Below is a small trained network, with its code and all its weights. Each question gives an input and a class and asks what happens when units are switched off, that is, made to give their printed mean instead of their output.

import numpy as np


def w(rows, s, z=0):
    codes = np.array(rows[::2]) - 128.0
    scale = np.full(codes.shape[1], s)
    scale[-1] = z or s
    return codes * scale


def f(y):
    return y / 2 * (1 + np.tanh(0.7978845608 * (y + 0.044715 * y**3)))


def log_softmax(a):
    a = a - a.max(-1, keepdims=True)
    return a - np.log(np.exp(a).sum(-1, keepdims=True))


def net(x, mask):
    res = np.array(x, float).reshape(1, 6) / 4 @ E
    y = f(res @ A[0][:, :-1].T + A[0][:, -1])
    res = res + np.where(mask, y, B[0][:, -1]) @ B[0][:, :-1]
    return log_softmax(res[-1] @ U[:, :-1].T + U[:, -1])


A, B = {}, {}
E = w([
[206,41,191,143,45,174,153,77,143],'x0',
[153,107,178,154,83,2,171,200,144],'x1',
[145,147,184,55,123,153,128,173,132],'x2',
[178,109,76,45,159,127,61,78,206],'x3',
[79,142,156,121,204,107,212,157,200],'x4',
[149,102,142,84,120,143,160,117,2],'x5',
],0.0094)
A[0] = w([
[117,255,111,99,147,199,41,178,122,174],'n1',
[138,87,202,33,112,144,233,164,87,160],'n2',
[149,184,118,92,177,38,204,202,148,197],'n3',
[151,96,225,144,65,203,116,140,129,3],'n4',
[124,42,126,168,65,37,108,135,54,240],'n5',
[174,133,145,94,47,119,60,143,3,187],'n6',
[149,85,56,100,170,126,109,58,120,134],'n7',
[125,134,123,125,248,195,178,157,38,228],'n8',
[61,141,111,158,235,72,199,136,204,179],'n9',
[23,207,41,153,195,130,197,218,140,244],'n10',
[166,90,96,125,142,80,112,142,87,14],'n11',
[168,113,151,165,104,73,83,124,235,61],'n12',
],0.0077,0.0032)
B[0] = w([
[145,169,75,136,178,85,128,62,91,197],'n1',
[162,86,82,122,109,186,109,126,129,216],'n2',
[133,174,74,96,143,88,93,63,89,216],'n3',
[161,119,120,190,135,116,133,146,119,178],'n4',
[121,126,65,162,105,137,123,66,74,220],'n5',
[132,150,93,204,83,110,144,133,92,226],'n6',
[139,114,98,113,149,178,63,38,116,177],'n7',
[179,90,103,166,91,102,148,125,154,208],'n8',
[170,172,107,157,86,56,90,122,98,227],'n9',
[165,180,73,153,154,81,96,85,96,247],'n10',
[118,143,128,192,176,86,95,98,105,134],'n11',
[161,85,181,126,77,131,246,177,117,179],'n12',
],0.011,0.012)
U = w([
[147,91,90,70,208,211,78,33,184,231],'0',
[6,162,211,68,254,124,148,144,79,3],'1',
[155,171,165,74,127,84,146,159,171,160],'2',
[86,211,38,187,166,88,71,70,78,163],'3',
[65,199,146,123,214,118,113,178,135,8],'4',
[144,63,177,199,71,150,222,102,127,188],'5',
[45,187,202,163,176,136,78,171,131,25],'6',
],0.0079,0.0054)

Each question gives the input, the list of numbers given to net, and the class t.
The units are the neurons (one row each of A and B). Each row of codes is followed by its name. A weight is (code - 128) times the scale printed after its matrix; where a second scale follows, it is the last column's (A, B and U).
mask holds one flag per neuron, in row order. A switched-off neuron (its flag False) gives its mean, the last column of its row in B, instead of its output. The means were averaged over made-up inputs and are rounded, as every weight is.
A unit's drop is (log p(t) with every unit on - log p(t) with that unit switched off) / (log p(t) with every unit on - log p(t) with every unit switched off).
The circuit of an input: a set's keep is (log p(t) with only the set's units on - log p(t) with every unit switched off) / (log p(t) with every unit on - log p(t) with every unit switched off). Starting from all 12 units, units are removed one at a time, each time the one whose removal leaves the highest keep (on an exact tie, the one counted first), for as long as the keep stays at least 0.8.
units of the circuit, in order: the units of the circuit, biggest drop first
most important unit: the unit with the biggest drop
k most important neurons: the k neurons with the biggest drops, biggest first
drop of u: that unit's drop, to one decimal
input [4,6,-1,5,8,1], class 2: most important unit : n3
input [7,0,-5,6,0,6], class 0: units of the circuit, in order : [n7 n9]
input [3,-3,5,3,2,6], class 0: units of the circuit, in order : [n2 n9]
input [4,-5,-8,0,2,-8], class 5: units of the circuit, in order : [n12 n3]
input [1,2,6,-7,0,2], class 5: units of the circuit, in order : [n10 n1]
input [1,0,-3,-8,-4,6], class 5: units of the circuit, in order : [n10 n3]
input [2,-5,4,-6,-6,8], class 5: 3 most important neurons : [n10 n3 n8]
input [8,8,-7,8,2,8], class 5: drop of n1 : 0.0
input [2,-1,-4,6,-4,-5], class 0: drop of n8 : 0.0
input [2,-7,-2,-1,-5,-8], class 0: drop of n6 : 0.1
input [1,0,-3,-4,-8,-7], class 5: drop of n10 : 0.3
